Below are the code and all the weights of a small trained network. Each question names an input and a target symbol and asks about switching units off, where a switched-off unit gives its printed mean instead of its output.

import numpy as np


def w(rows, s, z=0):
    codes = np.array(rows[::2]) - 128.0
    scale = np.full(codes.shape[1], s)
    scale[-1] = z or s
    return codes * scale


def norm(h):
    return h / np.sqrt((h * h).mean(-1, keepdims=True) + 1e-5)


def f(y):
    return y / 2 * (1 + np.tanh(0.7978845608 * (y + 0.044715 * y**3)))


def softmax(a):
    e = np.exp(a - a.max(-1, keepdims=True))
    return e / e.sum(-1, keepdims=True)


def log_softmax(a):
    a = a - a.max(-1, keepdims=True)
    return a - np.log(np.exp(a).sum(-1, keepdims=True))


def net(x, mask):
    ids = ['ζθμξσφ'.index(c) for c in x.split()]
    T = len(ids)
    res = E[ids] + P[:T]
    u = 0
    for l in range(2):
        r = norm(res)
        for j in range(2):
            rows = slice(3 * j, 3 * j + 3)
            q, k, v = (r @ M[l][rows].T for M in (Q, K, V))
            z = softmax(np.where(np.tri(T) > 0, q @ k.T / 3**0.5, -1e9)) @ v
            o = O[l][rows]
            res = res + np.where(mask[u + j], z, o[:, -1]) @ o[:, :-1]
        u += 2
        y = f(norm(res) @ A[l][:, :-1].T + A[l][:, -1])
        res = res + np.where(mask[u : u + 4], y, B[l][:, -1]) @ B[l][:, :-1]
        u += 4
    return log_softmax(norm(res)[-1] @ U[:, :-1].T + U[:, -1])


Q, K, V, O, A, B = {}, {}, {}, {}, {}, {}
E = w([
[151,151,132,106,163,147,119,48],'ζ',
[167,124,125,86,144,154,83,158],'θ',
[147,101,157,148,123,106,173,90],'μ',
[31,76,67,152,182,254,172,175],'ξ',
[174,113,166,153,134,122,138,162],'σ',
[156,158,125,92,144,97,186,152],'φ',
],0.0091)
P = w([
[75,205,179,174,234,202,167,125],'0',
[104,140,192,98,117,218,192,137],'1',
[170,96,107,113,93,164,166,122],'2',
[179,112,81,161,146,179,174,136],'3',
[55,56,138,131,238,75,94,156],'4',
[115,60,147,88,166,57,67,131],'5',
[187,83,64,145,141,95,113,126],'6',
[131,133,113,161,72,198,163,148],'7',
[112,124,150,95,12,154,121,136],'8',
[169,92,105,97,45,88,101,113],'9',
[126,106,76,182,176,51,103,188],'10',
[85,85,141,112,171,41,64,177],'11',
[115,78,152,42,70,2,51,122],'12',
],0.0064)
Q[0] = w([
[81,103,76,168,137,173,133,137],'L0H1',
[102,94,98,162,174,65,74,121],'L0H1',
[171,78,108,104,111,136,161,116],'L0H1',
[208,160,197,71,22,37,76,86],'L0H2',
[87,173,254,68,77,198,156,131],'L0H2',
[26,130,187,116,175,30,75,152],'L0H2',
],0.011)
K[0] = w([
[85,140,134,136,154,172,147,139],'L0H1',
[142,162,126,138,82,170,145,126],'L0H1',
[146,141,113,146,180,126,133,122],'L0H1',
[229,106,122,103,129,87,120,97],'L0H2',
[80,99,152,95,143,53,77,124],'L0H2',
[133,153,151,100,4,147,123,115],'L0H2',
],0.016)
V[0] = w([
[202,254,189,198,109,79,149,78],'L0H1',
[172,161,227,97,167,131,86,132],'L0H1',
[125,129,89,204,148,74,118,133],'L0H1',
[160,153,150,190,129,143,30,220],'L0H2',
[125,235,57,68,170,105,127,186],'L0H2',
[109,137,194,201,140,124,211,213],'L0H2',
],0.0066)
O[0] = w([
[82,157,204,146,111,243,207,171,178],'L0H1',
[157,138,165,180,218,186,148,131,195],'L0H1',
[69,79,192,138,163,68,153,176,92],'L0H1',
[107,40,158,36,252,111,112,129,76],'L0H2',
[19,170,165,165,156,114,3,118,155],'L0H2',
[113,110,163,51,47,67,108,83,254],'L0H2',
],0.0061,0.005)
A[0] = w([
[96,147,126,254,139,133,81,123,150],'L0N1',
[92,157,121,149,173,154,214,47,255],'L0N2',
[202,175,158,130,220,78,50,113,197],'L0N3',
[157,222,229,142,188,180,200,110,132],'L0N4',
],0.0055,0.0056)
B[0] = w([
[115,140,174,45,20,115,199,160,184],'L0N1',
[173,214,160,188,177,73,165,218,254],'L0N2',
[247,180,173,97,124,187,107,208,209],'L0N3',
[221,31,1,136,82,22,14,77,220],'L0N4',
],0.005,0.0045)
Q[1] = w([
[174,85,109,52,118,104,91,232],'L1H1',
[178,142,129,155,190,120,166,61],'L1H1',
[114,159,105,105,172,149,156,120],'L1H1',
[137,203,226,135,175,33,176,192],'L1H2',
[175,174,209,161,170,2,119,122],'L1H2',
[92,84,62,70,166,234,56,161],'L1H2',
],0.0094)
K[1] = w([
[23,58,51,133,151,153,139,71],'L1H1',
[126,129,91,86,89,96,46,165],'L1H1',
[129,140,131,212,86,111,92,143],'L1H1',
[32,19,19,76,120,135,76,146],'L1H2',
[1,59,36,99,140,191,81,144],'L1H2',
[243,191,219,97,145,134,82,151],'L1H2',
],0.0089)
V[1] = w([
[144,44,130,132,40,110,29,92],'L1H1',
[66,91,83,121,101,167,173,167],'L1H1',
[178,149,37,67,110,6,86,44],'L1H1',
[62,131,97,118,198,255,154,223],'L1H2',
[134,106,58,80,97,69,55,80],'L1H2',
[163,79,132,80,79,128,75,238],'L1H2',
],0.0057)
O[1] = w([
[174,100,222,163,233,84,164,129,94],'L1H1',
[200,123,88,149,90,73,98,102,27],'L1H1',
[148,68,178,81,138,230,194,112,148],'L1H1',
[225,111,201,206,169,94,163,129,37],'L1H2',
[101,89,135,169,51,216,42,122,67],'L1H2',
[94,167,103,139,147,132,109,1,252],'L1H2',
],0.0067,0.0023)
A[1] = w([
[125,110,53,152,51,108,4,72,55],'L1N1',
[88,149,64,207,151,221,136,198,73],'L1N2',
[72,201,163,110,75,126,71,104,28],'L1N3',
[116,32,152,42,164,96,142,75,1],'L1N4',
],0.012,0.0071)
B[1] = w([
[81,36,98,65,136,176,37,141,171],'L1N1',
[101,128,94,220,170,125,113,38,171],'L1N2',
[50,164,138,159,140,126,33,253,253],'L1N3',
[96,25,188,155,154,70,167,154,183],'L1N4',
],0.015,0.0064)
U = w([
[87,146,75,222,153,116,124,17,179],'ζ',
[182,188,174,64,255,220,123,99,46],'θ',
[157,160,62,63,43,131,194,113,236],'μ',
[200,65,129,155,53,123,55,107,2],'ξ',
[82,31,182,132,173,91,197,131,117],'σ',
[50,177,117,133,119,129,69,214,159],'φ',
],0.0073,0.003)

Each question gives the input, a string of symbols that net reads in full, and the target symbol t.
The units are the heads (3 rows each of Q, K, V and O) and the neurons (one row each of A and B). Each row of codes is followed by its name. A weight is (code - 128) times the scale printed after its matrix; where a second scale follows, it is the last column's (O, A, B and U).
mask holds one flag per unit, layer by layer, with each layer's heads first. A switched-off unit (its flag False) gives its mean, the last column of its rows in O or B, instead of its output. The means were averaged over made-up inputs and are rounded, as every weight is.
A unit's drop is (log p(t) with every unit on - log p(t) with that unit switched off) / (log p(t) with every unit on - log p(t) with every unit switched off).
top k neurons: the k neurons with the biggest drops, biggest first
top k neurons in layer l: the k neurons of layer l with the biggest drops, biggest first
heads that matter: for each layer, one digit per head in row order, 1 if its drop is at least 0.15 and else 0, layers parted by /
input φ φ φ φ φ φ σ ξ, target ζ: top 2 neurons in layer 0	L0N3, L0N4
input ζ φ μ, target ζ: top 2 neurons	L0N4, L1N2
input σ μ φ, target σ: heads that matter	01 / 00
input φ φ ξ φ φ φ φ φ φ σ φ φ ζ, target θ: top 2 neurons	L0N4, L0N3
input φ μ μ φ φ θ μ φ θ, target θ: top 3 neurons	L1N3, L0N3, L0N4
input θ φ μ, target θ: top neuron	L0N2
input ζ φ μ ξ σ φ σ φ ξ φ, target σ: heads that matter	11 / 00
input θ φ φ φ φ φ ξ φ φ σ, target ξ: heads that matter	10 / 11
input θ θ φ φ ξ θ μ φ φ φ σ ζ, target θ: heads that matter	10 / 01
input θ σ θ ζ ζ μ φ ξ θ, target ξ: top 2 neurons	L1N1, L1N3
input ξ σ ζ φ σ μ σ σ μ ξ ζ φ μ, target ξ: top 2 neurons	L1N3, L0N2
input ξ φ φ σ, target ξ: top 2 neurons	L1N3, L0N4
input θ φ ζ ξ ξ ζ θ, target ξ: top 4 neurons	L0N4, L1N3, L0N3, L1N1
input θ σ φ, target θ: top 2 neurons	L0N3, L1N3
input ξ ζ σ φ φ φ θ μ μ, target σ: heads that matter	00 / 01
input φ σ ζ φ φ ξ φ σ φ μ φ σ, target μ: top 2 neurons	L1N3, L0N4
input ζ θ φ φ σ φ θ μ φ σ θ, target μ: heads that matter	01 / 00
input ξ μ ξ μ, target ξ: heads that matter	10 / 01
input ζ φ σ σ, target ζ: heads that matter	00 / 00
input σ μ θ μ, target σ: heads that matter	01 / 00
